Below is a small trained network, with its code and all its weights. Each question gives an input and a target symbol and asks what happens when units are switched off, that is, made to give their printed mean instead of their output.

import numpy as np


def w(rows, s, z=0):
    codes = np.array(rows[::2]) - 128.0
    scale = np.full(codes.shape[1], s)
    scale[-1] = z or s
    return codes * scale


def f(y):
    return y / 2 * (1 + np.tanh(0.7978845608 * (y + 0.044715 * y**3)))


def softmax(a):
    e = np.exp(a - a.max(-1, keepdims=True))
    return e / e.sum(-1, keepdims=True)


def log_softmax(a):
    a = a - a.max(-1, keepdims=True)
    return a - np.log(np.exp(a).sum(-1, keepdims=True))


def net(x, mask):
    ids = ['αδζηλξτψ'.index(c) for c in x.split()]
    T = len(ids)
    res = E[ids] + P[:T]
    u = 0
    for l in range(2):
        q, k, v = (res @ M[l].T for M in (Q, K, V))
        z = softmax(np.where(np.tri(T) > 0, q @ k.T / 4**0.5, -1e9)) @ v
        res = res + np.where(mask[u], z, O[l][:, -1]) @ O[l][:, :-1]
        u += 1
        y = f(res @ A[l][:, :-1].T + A[l][:, -1])
        res = res + np.where(mask[u : u + 4], y, B[l][:, -1]) @ B[l][:, :-1]
        u += 4
    return log_softmax(res[-1] @ U[:, :-1].T + U[:, -1])


Q, K, V, O, A, B = {}, {}, {}, {}, {}, {}
E = w([
[105,152,39,37,136],'α',
[197,136,121,85,176],'δ',
[70,83,150,43,182],'ζ',
[123,140,168,152,69],'η',
[79,129,34,82,40],'λ',
[45,145,111,225,205],'ξ',
[248,158,87,9,103],'τ',
[92,110,179,110,192],'ψ',
],0.016)
P = w([
[133,252,207,71,99],'0',
[133,231,188,111,123],'1',
[127,200,169,116,149],'2',
[128,172,149,127,168],'3',
[125,140,128,127,183],'4',
[129,102,110,130,193],'5',
[125,74,99,122,205],'6',
[128,30,83,116,209],'7',
[124,2,85,80,218],'8',
],0.0063)
Q[0] = w([
[127,114,148,178,88],'0.h1',
[56,66,205,153,52],'0.h1',
[154,143,216,139,221],'0.h1',
[8,146,148,111,148],'0.h1',
],0.013)
K[0] = w([
[91,116,204,132,76],'0.h1',
[5,71,236,179,66],'0.h1',
[196,56,180,157,219],'0.h1',
[97,1,37,148,122],'0.h1',
],0.011)
V[0] = w([
[139,249,177,61,9],'0.h1',
[133,254,215,200,90],'0.h1',
[170,58,254,62,50],'0.h1',
[130,87,130,157,154],'0.h1',
],0.0055)
O[0] = w([
[198,120,39,189,177,75],'0.h1',
[68,15,157,55,136,83],'0.h1',
[146,174,107,254,196,1],'0.h1',
[104,124,160,114,118,121],'0.h1',
],0.0078,0.0035)
A[0] = w([
[196,214,228,118,33,86],'0.n1',
[93,198,161,217,103,3],'0.n2',
[125,227,177,120,128,91],'0.n3',
[96,229,176,123,4,23],'0.n4',
],0.016,0.0034)
B[0] = w([
[201,3,104,147,137,179],'0.n1',
[138,157,160,166,130,158],'0.n2',
[107,65,138,117,172,249],'0.n3',
[108,234,140,160,89,213],'0.n4',
],0.017,0.0014)
Q[1] = w([
[175,103,168,84,132],'1.h1',
[170,159,251,120,121],'1.h1',
[140,104,238,209,189],'1.h1',
[115,188,123,90,152],'1.h1',
],0.019)
K[1] = w([
[159,128,200,141,194],'1.h1',
[106,116,245,156,161],'1.h1',
[136,50,251,53,63],'1.h1',
[113,116,144,200,130],'1.h1',
],0.015)
V[1] = w([
[53,171,46,118,219],'1.h1',
[111,171,142,222,234],'1.h1',
[74,1,53,218,90],'1.h1',
[215,177,231,78,97],'1.h1',
],0.008)
O[1] = w([
[130,195,248,92,148,255],'1.h1',
[148,98,214,155,45,140],'1.h1',
[15,144,3,201,101,54],'1.h1',
[201,66,135,94,122,91],'1.h1',
],0.0066,0.0061)
A[1] = w([
[211,129,36,91,57,2],'1.n1',
[5,173,165,173,47,33],'1.n2',
[118,42,151,82,201,119],'1.n3',
[220,166,143,204,15,146],'1.n4',
],0.011,0.0055)
B[1] = w([
[89,119,221,200,100,175],'1.n1',
[214,115,118,106,58,225],'1.n2',
[97,159,109,247,180,254],'1.n3',
[58,113,44,116,134,180],'1.n4',
],0.015,0.0097)
U = w([
[116,177,159,96,208,184],'α',
[202,136,98,205,199,131],'δ',
[2,166,199,161,195,106],'ζ',
[81,40,92,145,167,254],'η',
[79,240,124,212,102,62],'λ',
[125,105,243,134,119,226],'ξ',
[97,114,168,223,124,49],'τ',
[85,134,171,169,155,75],'ψ',
],0.0073,0.006)

Each question gives the input, a string of symbols that net reads in full, and the target symbol t.
The units are the heads (4 rows each of Q, K, V and O) and the neurons (one row each of A and B). Each row of codes is followed by its name. A weight is (code - 128) times the scale printed after its matrix; where a second scale follows, it is the last column's (O, A, B and U).
mask holds one flag per unit, layer by layer, with each layer's heads first. A switched-off unit (its flag False) gives its mean, the last column of its rows in O or B, instead of its output. The means were averaged over made-up inputs and are rounded, as every weight is.
A unit's drop is (log p(t) with every unit on - log p(t) with that unit switched off) / (log p(t) with every unit on - log p(t) with every unit switched off).
The circuit of an input: a set's keep is (log p(t) with only the set's units on - log p(t) with every unit switched off) / (log p(t) with every unit on - log p(t) with every unit switched off). Starting from all 10 units, units are removed one at a time, each time the one whose removal leaves the highest keep (on an exact tie, the one counted first), for as long as the keep stays at least 0.8.
circuit, biggest first: the units of the circuit, biggest drop first
top k neurons: the k neurons with the biggest drops, biggest first
k most important neurons of layer l: the k neurons of layer l with the biggest drops, biggest first
drop of u: that unit's drop, to one decimal
input η ψ ψ τ ξ ζ ζ, target ζ: top 2 neurons -> (1.n2, 1.n3)
input ξ η ζ ζ ζ λ, target λ: circuit, biggest first -> (0.n4)
input λ ξ η, target η: top 2 neurons -> (0.n1, 1.n4)
input ξ ψ ζ ξ ψ α, target α: circuit, biggest first -> (0.h1, 1.h1, 1.n3, 0.n1)
input ξ ξ ζ α ζ η, target η: 2 most important neurons of layer 0 -> (0.n4, 0.n1)
input ξ η τ α λ ξ, target η: circuit, biggest first -> (1.h1, 0.n1)
input ζ η ξ ζ, target η: circuit, biggest first -> (1.h1, 0.h1, 0.n1, 0.n2)
input α η ζ λ ζ λ η ψ, target ζ: top 2 neurons -> (1.n2, 1.n3)
input ξ ξ α η η η α λ, target λ: circuit, biggest first -> (0.h1, 0.n4)
input ζ ξ ζ ξ λ ξ ξ λ ζ, target ξ: circuit, biggest first -> (1.h1, 0.n2)
input ξ τ ξ ξ ζ ξ ξ, target ξ: circuit, biggest first -> (0.h1, 1.n2)
input α ξ η λ ζ λ ξ λ, target ξ: top 2 neurons -> (1.n3, 0.n4)
input ψ ξ ξ λ τ, target τ: circuit, biggest first -> (1.n1, 0.n1, 1.h1)
input ζ η ψ ψ ζ ζ ξ, target ξ: most important neuron of layer 0 -> (0.n2)
input ξ ξ δ, target δ: 3 most important neurons of layer 0 -> (0.n1, 0.n4, 0.n3)
input ξ ξ ζ λ ζ ξ ξ ζ ζ, target ξ: drop of 0.h1 -> 0.4
input ξ η η ξ ψ, target ζ: drop of 1.n3 -> 0.5
input ζ τ λ ζ α, target α: drop of 1.n2 -> 0.2
